Below are the code and all the weights of a small trained network. Each question names an input and a target symbol and asks about switching units off, where a switched-off unit gives its printed mean instead of its output.

import numpy as np


def w(rows, s, z=0):
    codes = np.array(rows[::2]) - 128.0
    scale = np.full(codes.shape[1], s)
    scale[-1] = z or s
    return codes * scale


def f(y):
    return y / 2 * (1 + np.tanh(0.7978845608 * (y + 0.044715 * y**3)))


def softmax(a):
    e = np.exp(a - a.max(-1, keepdims=True))
    return e / e.sum(-1, keepdims=True)


def log_softmax(a):
    a = a - a.max(-1, keepdims=True)
    return a - np.log(np.exp(a).sum(-1, keepdims=True))


def net(x, mask):
    ids = ['αβγδεημξπτφω'.index(c) for c in x.split()]
    T = len(ids)
    res = E[ids] + P[:T]
    r = res
    for j in range(3):
        rows = slice(3 * j, 3 * j + 3)
        q, k, v = (r @ M[0][rows].T for M in (Q, K, V))
        z = softmax(np.where(np.tri(T) > 0, q @ k.T / 3**0.5, -1e9)) @ v
        o = O[0][rows]
        res = res + np.where(mask[j], z, o[:, -1]) @ o[:, :-1]
    y = f(res @ A[0][:, :-1].T + A[0][:, -1])
    res = res + np.where(mask[3:15], y, B[0][:, -1]) @ B[0][:, :-1]
    return log_softmax(res[-1] @ U[:, :-1].T + U[:, -1])


Q, K, V, O, A, B = {}, {}, {}, {}, {}, {}
E = w([
[91,125,127,83,108,210],'α',
[53,185,141,14,133,167],'β',
[33,106,90,101,116,120],'γ',
[65,131,143,88,71,169],'δ',
[78,42,80,172,76,120],'ε',
[169,25,127,148,131,106],'η',
[124,93,226,75,180,46],'μ',
[49,112,129,95,142,31],'ξ',
[139,58,250,96,98,123],'π',
[202,136,40,152,36,73],'τ',
[161,217,124,65,85,2],'φ',
[254,142,186,118,51,78],'ω',
],0.0046)
P = w([
[101,208,164,214,163,116],'0',
[142,123,102,95,185,154],'1',
[82,171,184,177,83,79],'2',
[151,93,105,65,142,133],'3',
[80,122,184,130,46,69],'4',
[162,63,100,37,114,116],'5',
[83,99,178,97,19,63],'6',
[168,41,98,13,89,103],'7',
[76,85,159,63,1,66],'8',
],0.0049)
Q[0] = w([
[123,111,136,140,146,142],'h1',
[58,185,150,152,113,86],'h1',
[157,96,139,125,103,134],'h1',
[48,112,201,117,52,132],'h2',
[170,194,136,250,166,127],'h2',
[158,132,70,115,159,229],'h2',
[158,159,178,198,117,98],'h3',
[167,67,147,81,173,128],'h3',
[121,100,98,196,255,171],'h3',
],0.036)
K[0] = w([
[159,99,134,103,156,118],'h1',
[101,229,176,241,150,123],'h1',
[93,85,116,109,118,98],'h1',
[132,69,156,163,99,19],'h2',
[173,207,135,248,230,125],'h2',
[15,103,140,139,115,239],'h2',
[235,187,133,182,130,165],'h3',
[72,187,68,45,128,153],'h3',
[73,168,117,189,250,183],'h3',
],0.025)
V[0] = w([
[178,102,88,118,168,130],'h1',
[113,129,135,145,108,115],'h1',
[104,141,154,168,60,87],'h1',
[71,229,79,65,99,132],'h2',
[224,189,158,122,61,161],'h2',
[83,71,95,180,60,230],'h2',
[124,85,110,143,109,117],'h3',
[67,124,160,90,188,126],'h3',
[92,174,6,153,129,76],'h3',
],0.019)
O[0] = w([
[165,101,93,146,159,153,2],'h1',
[120,133,129,127,108,123,166],'h1',
[81,162,130,147,67,92,243],'h1',
[144,183,62,47,57,110,207],'h2',
[188,205,188,98,134,156,163],'h2',
[52,169,95,143,149,249,30],'h2',
[126,108,158,135,111,103,153],'h3',
[110,114,90,64,173,103,123],'h3',
[107,72,163,72,23,188,53],'h3',
],0.014,0.0027)
A[0] = w([
[31,109,103,144,149,87,190],'n1',
[67,120,202,67,229,214,202],'n2',
[34,99,206,142,95,172,25],'n3',
[98,196,58,185,192,84,3],'n4',
[97,42,93,125,205,159,148],'n5',
[144,159,75,62,199,135,106],'n6',
[98,81,87,194,121,51,55],'n7',
[65,174,90,114,115,110,37],'n8',
[107,224,134,205,102,122,148],'n9',
[176,84,73,137,180,239,11],'n10',
[49,134,79,141,144,203,146],'n11',
[249,98,39,192,109,182,132],'n12',
],0.011,0.0042)
B[0] = w([
[112,138,107,138,127,222,245],'n1',
[119,225,126,129,190,217,174],'n2',
[240,60,129,117,163,184,164],'n3',
[178,122,100,223,43,123,154],'n4',
[67,43,117,159,135,89,182],'n5',
[162,135,192,56,179,124,181],'n6',
[116,199,205,109,130,149,202],'n7',
[107,58,69,95,149,97,199],'n8',
[93,58,128,134,169,110,254],'n9',
[167,62,241,132,8,153,154],'n10',
[167,232,110,193,111,8,202],'n11',
[191,129,38,109,138,172,152],'n12',
],0.017,0.0072)
U = w([
[123,234,89,117,200,99,220],'α',
[129,108,122,42,187,120,6],'β',
[160,139,53,112,55,168,143],'γ',
[31,68,25,126,138,86,176],'δ',
[217,131,63,159,195,132,139],'ε',
[97,118,151,144,247,219,121],'η',
[168,212,217,116,131,162,137],'μ',
[30,144,163,64,73,211,228],'ξ',
[111,156,128,239,61,139,104],'π',
[180,28,175,108,93,157,117],'τ',
[147,135,149,100,4,46,10],'φ',
[102,77,209,151,197,15,123],'ω',
],0.0033,0.0018)

Each question gives the input, a string of symbols that net reads in full, and the target symbol t.
The units are the heads (3 rows each of Q, K, V and O) and the neurons (one row each of A and B). Each row of codes is followed by its name. A weight is (code - 128) times the scale printed after its matrix; where a second scale follows, it is the last column's (O, A, B and U).
mask holds one flag per unit, heads first, then neurons. A switched-off unit (its flag False) gives its mean, the last column of its rows in O or B, instead of its output. The means were averaged over made-up inputs and are rounded, as every weight is.
A unit's drop is (log p(t) with every unit on - log p(t) with that unit switched off) / (log p(t) with every unit on - log p(t) with every unit switched off).
The circuit of an input: a set's keep is (log p(t) with only the set's units on - log p(t) with every unit switched off) / (log p(t) with every unit on - log p(t) with every unit switched off). Starting from the 12 units with the biggest drops (on a tie, the unit counted first), units are removed one at a time, each time the one whose removal leaves the highest keep (on an exact tie, the one counted first), for as long as the keep stays at least 0.8.
circuit, biggest first: the units of the circuit, biggest drop first
unit that matters most: the unit with the biggest drop
top k neurons: the k neurons with the biggest drops, biggest first
heads that matter: for each layer, one digit per head in row order, 1 if its drop is at least 0.15 and else 0, layers parted by /
input ξ α α ω, target ε: circuit, biggest first	h1, n12, h3
input ω ω π ξ δ φ δ α ξ, target ξ: heads that matter	110
input ω τ ω μ π π ε α τ, target τ: circuit, biggest first	h3, n3, n11
input ω π φ π ξ ω γ, target ω: circuit, biggest first	h2, n9, h3, n1
input ξ ε ξ β ω δ ω ω τ, target ω: circuit, biggest first	n9, h3, h2, n1
input γ τ α δ ω ξ δ ω μ, target ω: circuit, biggest first	h2, h3, n9, n1
input μ ω τ δ η, target τ: circuit, biggest first	h3, h2, n3, n11
input β β η δ α, target η: circuit, biggest first	h2, n2, n3
input ε δ δ α α α δ π, target η: circuit, biggest first	h2, n2, h1
input φ δ τ, target φ: heads that matter	011
input α δ ω γ τ α α, target τ: heads that matter	001
input ε δ π δ φ γ ξ α α, target ξ: heads that matter	010
input η ω δ ω α π, target η: circuit, biggest first	h2, n2
input α α γ, target δ: top 3 neurons	n8, n2, n6
input ξ α δ δ δ δ β μ, target ω: top 3 neurons	n5, n2, n12
input α α ε, target ε: heads that matter	011
input δ δ δ δ φ η, target τ: unit that matters most	h1
input α α ξ η φ ξ δ, target φ: unit that matters most	h2
input π η δ γ δ, target δ: circuit, biggest first	n8, h2, h1, n9
input ω ξ ω, target ω: heads that matter	011
input δ ω η δ α β α ω δ, target ω: heads that matter	011
input δ δ ξ π ξ φ γ γ, target δ: circuit, biggest first	h2, n8
input ω α η, target ω: circuit, biggest first	h2, n9, n1, h3
input γ φ δ ω δ δ α, target δ: top 3 neurons	n9, n8, n7
input π γ τ δ, target α: heads that matter	110
input π δ ω δ η ω ω φ τ, target ω: heads that matter	101
